Moves between items:
du: j521->j508, j488->j56, j519->j164, j280->j767, j599->j404, j896->j419, j628->j348, j383->j181, j816->j425, j642->j653, j348->j39, j309->j809, j115->j383, j324->j454, j611->j882, j404->j521, j917->j504, j822->j488, j507->j130, j603->j611, j882->j280, j504->j660, j809->j928, j451->j67, j291->j255, j908->j445, j82->j822, j921->j816, j188->j334, j425->j582, j582->j507, j67->j917, j653->j88, j56->j291, j181->j920, j454->j200, j767->j628, j445->j519, j130->j896, j39->j82, j88->j599, j334->j309, j164->j451, j200->j908, j928->j324, j508->j115, j660->j921, j255->j642, j419->j188, j920->j603
lu: j521->j188, j488->j445, j519->j822, j280->j660, j599->j309, j896->j115, j628->j917, j383->j130, j816->j611, j642->j324, j348->j67, j309->j599, j115->j896, j324->j642, j611->j816, j404->j334, j917->j628, j822->j519, j507->j181, j603->j425, j882->j921, j504->j767, j809->j88, j451->j39, j291->j200, j908->j56, j82->j164, j921->j882, j188->j521, j425->j603, j582->j920, j67->j348, j653->j928, j56->j908, j181->j507, j454->j255, j767->j504, j445->j488, j130->j383, j39->j451, j88->j809, j334->j404, j164->j82, j200->j291, j928->j653, j508->j419, j660->j280, j255->j454, j419->j508, j920->j582
te: j521->j404, j488->j822, j519->j445, j280->j882, j599->j88, j896->j130, j628->j767, j383->j115, j816->j921, j642->j255, j348->j628, j309->j334, j115->j508, j324->j928, j611->j603, j404->j599, j917->j67, j822->j82, j507->j582, j603->j920, j882->j611, j504->j917, j809->j309, j451->j164, j291->j56, j908->j200, j82->j39, j921->j660, j188->j419, j425->j816, j582->j425, j67->j451, j653->j642, j56->j488, j181->j383, j454->j324, j767->j280, j445->j908, j130->j507, j39->j348, j88->j653, j334->j188, j164->j519, j200->j454, j928->j809, j508->j521, j660->j504, j255->j291, j419->j896, j920->j181

In the rows, 65 stands for zero.

The rows follow the links: the fewer symbols apart two items are, the more alike their rows tend to be.

Each row is also shifted at random along 3 hidden directions that mean nothing.

Rows with their items:
[ 118   95   40   76   56   70   53   74   70   79   82   35   62   64   50   75   56   56   96   61   63   70   34   50   65   69   35   49   36   77   61   56   69   80   61   86   88   73   65   61  100   51   76   69   91   49   56   55  104   42   52   54] -> j599
[  78   87   47   92   51   75   32   44   60   86   65   61   86   73   64   59   84   67   60   57   58   40   51   66   47   60   34   88   54   62   62   67   83   68   62   72   59   72   56   72   48   68   89   61   56   72   61   75   78   40   71   70] -> j39
[  55   84   77   47   73   57   71   56   74   71   65   71   40   48   76   69   96   93   53   63   85   41   78   91   64   66   71   64   45   46   74   86   67   71   74   53   44   43   63   57   57   69   68   61   91   79   83   84   59  100   93   83] -> j334
[  63   91   83   50   71   65   69   58   83   83   65   64   38   52   71   75   85   88   64   63   77   39   82   84   62   61   65   67   45   44   72   80   73   77   82   60   54   51   57   63   58   68   70   51   91   77   83   71   56   93   95   68] -> j67
[  60   44   83   38   79   61   99   84   75   48   54   61   48   55   56   79   47   60   78   64   64   94   79   66   83   70   93   37   77   72   66   54   38   72   69   52   76   63   77   60   92   58   41   64   68   57   65   45   55   84   56   53] -> j611
[  44   61   58   56   72   60   76   92   50   26   72   75   60   61   80   50   77   62   35   62   80   81   53   55   85   68   62   68   47   78   74   86   24   32   44   56   60   46   80   23   71   73   61   91   88   71   77  121   91   76   56   98] -> j928
[  73  101   81   56   74   48   64   53   81   96   75   65   37   49   71   76   80   89   67   72   85   45   76   93   65   66   67   64   49   39   72   88   95   84   79   73   44   38   58   71   57   70   71   51   92   69   80   68   59   96   90   76] -> j188
[  46   82   80   41   65   82   76   79   92   46   69   76   36   63   73   76   91   93   52   53   76   38   72   52   66   67   64   74   43   47   54   78   42   51   81   37   63   55   63   48   65   77   71   67   99   91   83   99   65   98  105   68] -> j917
[  83   44   64   41   78   48   95   80   63   52   64   48   48   50   59   68   56   57   90   61   72   83   67   75   82   77   83   27   70   76   78   60   34   89   60   57   70   66   79   59  100   53   43   66   69   62   62   39   66   71   52   64] -> j882
[  41   52   95   45   70   80   97   93   90   48   68   79   42   66   67   92   32   62   66   75   60  107   77   38   84   58   86   56   69   62   53   58   51   53   81   68   83   61   65   62   76   64   46   74   82   56   73   75   53   95   65   50] -> j603
[  45   35   44   63   52   87   80  112   77    4   93   81   86  107   75   47   61   59   36   63   78   80   31   -5   73   86   69   85   83   72   38   71   11   10   48   56   82   71   75   33   72   72   77  107   75   57   65  133   89   53   62   66] -> j816
[  85   52   62   72   55   79   61   58   87   78   87   65   83   99   60   64   53   70   76   73   70   56   56   45   52   79   76   74  100   51   45   60   88   73   75   74   72   81   57  100   58   57   84   59   48   49   63   43   52   48   73   33] -> j130
[  27   87   86   82   59   87   56   66   77   69   72   95   63   81   86   72   49   70   38   82   60   80   74   45   60   48   62  102   59   41   51   75   97   35   79   87   62   57   50   66   35   81   75   71   76   63   76  111   61   89   78   68] -> j383
[  89   52   64   80   55   76   60   57   80   81   75   62   88   94   55   69   41   56   84   72   62   70   56   48   53   69   71   72   94   65   49   51   95   80   72   84   80   85   58   95   62   54   76   58   43   48   53   34   57   47   60   32] -> j445
[  80   90   75   63   69   58   61   60   92   93   99   71   49   76   77   65   69   85   66   79   98   48   67   73   61   80   76   78   69   29   62   86  103   76   79   88   48   47   54   84   51   60   86   59   89   54   86   71   64   88   88   66] -> j419
[  21   66  101   64   64   93   76   62   79   70   34   88   50   58   62   96   32   61   65   68   33   95   98   51   64   33   73   72   65   59   53   42   79   53   89   65   84   73   53   75   56   75   47   49   64   77   66   59   37   92   71   43] -> j56
[  66  103   59   99   51   67   33   59   62   86   86   72   75   82   80   51   75   65   42   74   76   53   45   55   55   65   34  100   51   49   62   84  103   47   62   96   55   50   54   68   39   73   91   75   76   55   75  109   88   56   68   83] -> j508
[  76   93   80   57   67   62   64   69   96   81  106   73   44   76   82   67   82   94   58   79  101   43   65   66   58   80   70   82   65   29   55   96   94   69   86   80   50   42   55   78   52   64   86   62   99   58   90   86   65   97   95   67] -> j451
[  40   74   69   86   55   85   43   42   65   80   47   85   88   73   71   65   78   71   49   60   50   40   76   64   45   44   58   99   63   56   58   58   85   57   74   63   62   77   54   72   30   77   77   54   44   83   64   71   44   56   87   58] -> j115
[  32   51   94   50   81   55   90   80   71   53   66   82   41   55   78   75   43   63   47   83   75   99   86   72   86   62   94   59   75   57   71   75   71   57   69   71   57   45   67   62   59   67   45   69   73   53   78   77   50   96   58   75] -> j291
[  22   64   90   69   69   62   64   57   65   64   62   97   68   71   85   63   65   74   31   81   70   71   83   68   68   59   79   98   74   45   65   80   86   42   70   73   48   47   62   67   27   81   63   69   61   71   78  101   46   89   72   80] -> j488

Start here and follow the symbols in turn, left to right. Where do you end up?
Answers are names.
[  90   52   55   88   67   37   51   47   30   87   63   52   91   62   59   49   42   40   80   80   63   87   61   93   65   66   65   56   87   79   83   58   98   86   44   94   56   69   70   87   60   53   61   61   26   41   48   25   63   34   24   71]
du du lu => j822
[  85   37   58   78   58   72   56   49   63   81   65   59   98   84   52   64   50   49   87   66   48   67   63   59   50   66   73   65  103   71   58   40   81   83   63   69   76   93   64   96   65   56   70   58   24   59   42   19   49   35   56   34]
du te te => j582
[  86   61   75   70   69   49   55   36   69  103   68   59   73   70   62   66   72   71   80   71   70   42   79   97   49   71   80   65   91   49   70   65  105  100   75   69   50   67   57  102   49   57   73   45   44   62   63   21   39   58   75   54]
te lu => j383
[  82   68   74   47   88   24   91   83   49   67   75   49   35   35   72   65   47   52   75   85   94  109   69   93   97   79   80   27   56   75   92   79   68   83   57   89   57   44   76   57   93   54   39   74   84   38   72   54   80   86   30   93]
du du lu => j809
[  51   97   66   93   47  104   41   55   78   78   66   82   77   88   67   77   67   69   55   59   45   51   57   34   42   48   39  104   56   51   42   64   85   43   79   75   79   73   47   73   39   80   87   66   69   73   65   95   68   56   86   49]
te lu => j451
[  18   53   92   58   67   82   73   63   81   54   59   97   64   74   78   73   56   74   38   73   61   75   90   54   65   55   85   91   79   47   51   69   70   41   81   60   66   59   59   67   37   78   58   67   60   74   73   89   39   93   79   61]
du lu lu => j920
[  61   61   52   83   54   83   65   83   50   50   53   63   73   67   52   71   28   35   72   64   39  110   46   30   73   51   47   62   57   97   60   39   50   49   53   81   98   85   66   55   84   63   55   74   56   55   49   72   85   46   35   60]
du lu => j291
[  44   87   75   52   67   84   79   86   77   49   58   70   34   53   69   75   71   77   54   54   63   69   69   50   74   55   54   63   26   67   59   66   38   47   73   54   73   54   65   37   74   73   61   73  104   84   80  104   79   94   80   75]
te du du => j660
[  38   58   64   55   68   73   76   75   53   36   40   72   60   45   64   63   82   67   53   45   55   63   74   66   73   57   63   58   41   82   70   64   19   49   58   32   70   65   78   38   75   74   48   74   70   92   64   80   70   71   66   78]
lu du lu => j504
[ 110   76   44   62   60   64   71   76   63   73   65   38   60   55   45   73   60   56  101   59   61   70   51   64   68   71   52   30   47   88   71   53   53   90   63   65   86   75   70   62  105   51   61   61   77   57   57   33   90   48   51   57]
du du => j404
[ 106   87   34   81   56   57   39   60   58   78   83   45   85   70   62   50   84   63   74   60   78   45   36   67   56   80   38   68   54   69   70   76   74   74   50   74   60   64   70   61   70   58   85   70   70   61   59   68   94   39   62   73]
lu te => j188
[  20   40   93   49   67   80   88   82   87   38   67   94   53   78   79   72   49   75   45   73   66   80   81   38   72   61   97   78   83   46   49   66   51   36   80   55   70   60   60   63   55   77   57   74   70   68   77   92   40   98   80   53]
lu du te => j582
[  95   42   51   41   60   76   87   89   82   41   74   45   65   72   47   66   68   64   92   47   63   57   48   45   64   82   72   38   73   81   56   51   18   77   64   40   83   82   74   60  105   55   63   71   71   67   58   41   73   54   68   39]
te du => j280
[  41   48   61   62   70   70   68   65   33   44   19   58   71   40   51   68   68   48   66   46   36   76   73   77   70   46   57   52   46   99   80   46   23   59   53   40   76   79   78   42   78   73   41   66   47   88   48   56   65   51   47   76]
te te => j504
[  47   38   80   35   71   78  102  100   95   27   81   78   46   76   72   76   43   68   62   72   75   91   72   33   80   79   97   58   85   59   51   63   35   49   76   54   78   59   74   57   83   63   56   81   85   59   75   84   57   94   72   52]
te du te => j291
[ 108   70   42   64   55   70   66   73   70   68   68   34   66   66   45   70   67   62  101   49   61   59   44   57   60   72   48   39   55   86   61   52   45   84   62   56   86   84   69   64   99   51   71   65   70   62   51   38   87   39   59   47]
lu lu => j767
[  74   32   51   78   64   55   57   56   40   67   56   55  103   75   55   51   51   44   72   66   49   74   59   70   62   67   73   60  103   85   72   45   68   72   50   66   73   88   70   82   68   57   60   66   17   54   43   35   58   26   41   58]
lu lu => j582
[  40   73   70   52   70   74   74   74   57   43   42   69   43   40   63   71   77   73   55   50   57   62   77   65   77   53   57   60   33   79   70   66   29   51   67   42   70   59   71   36   73   76   50   68   88   91   73   89   74   83   74   74]
lu lu te => j309
[  34   82   79   85   59   82   43   45   60   85   51   84   70   66   72   69   62   67   48   65   42   60   80   67   52   39   55   98   58   53   58   62   99   56   75   77   62   64   53   74   32   81   74   54   55   75   68   77   50   69   74   67]
lu te => j445
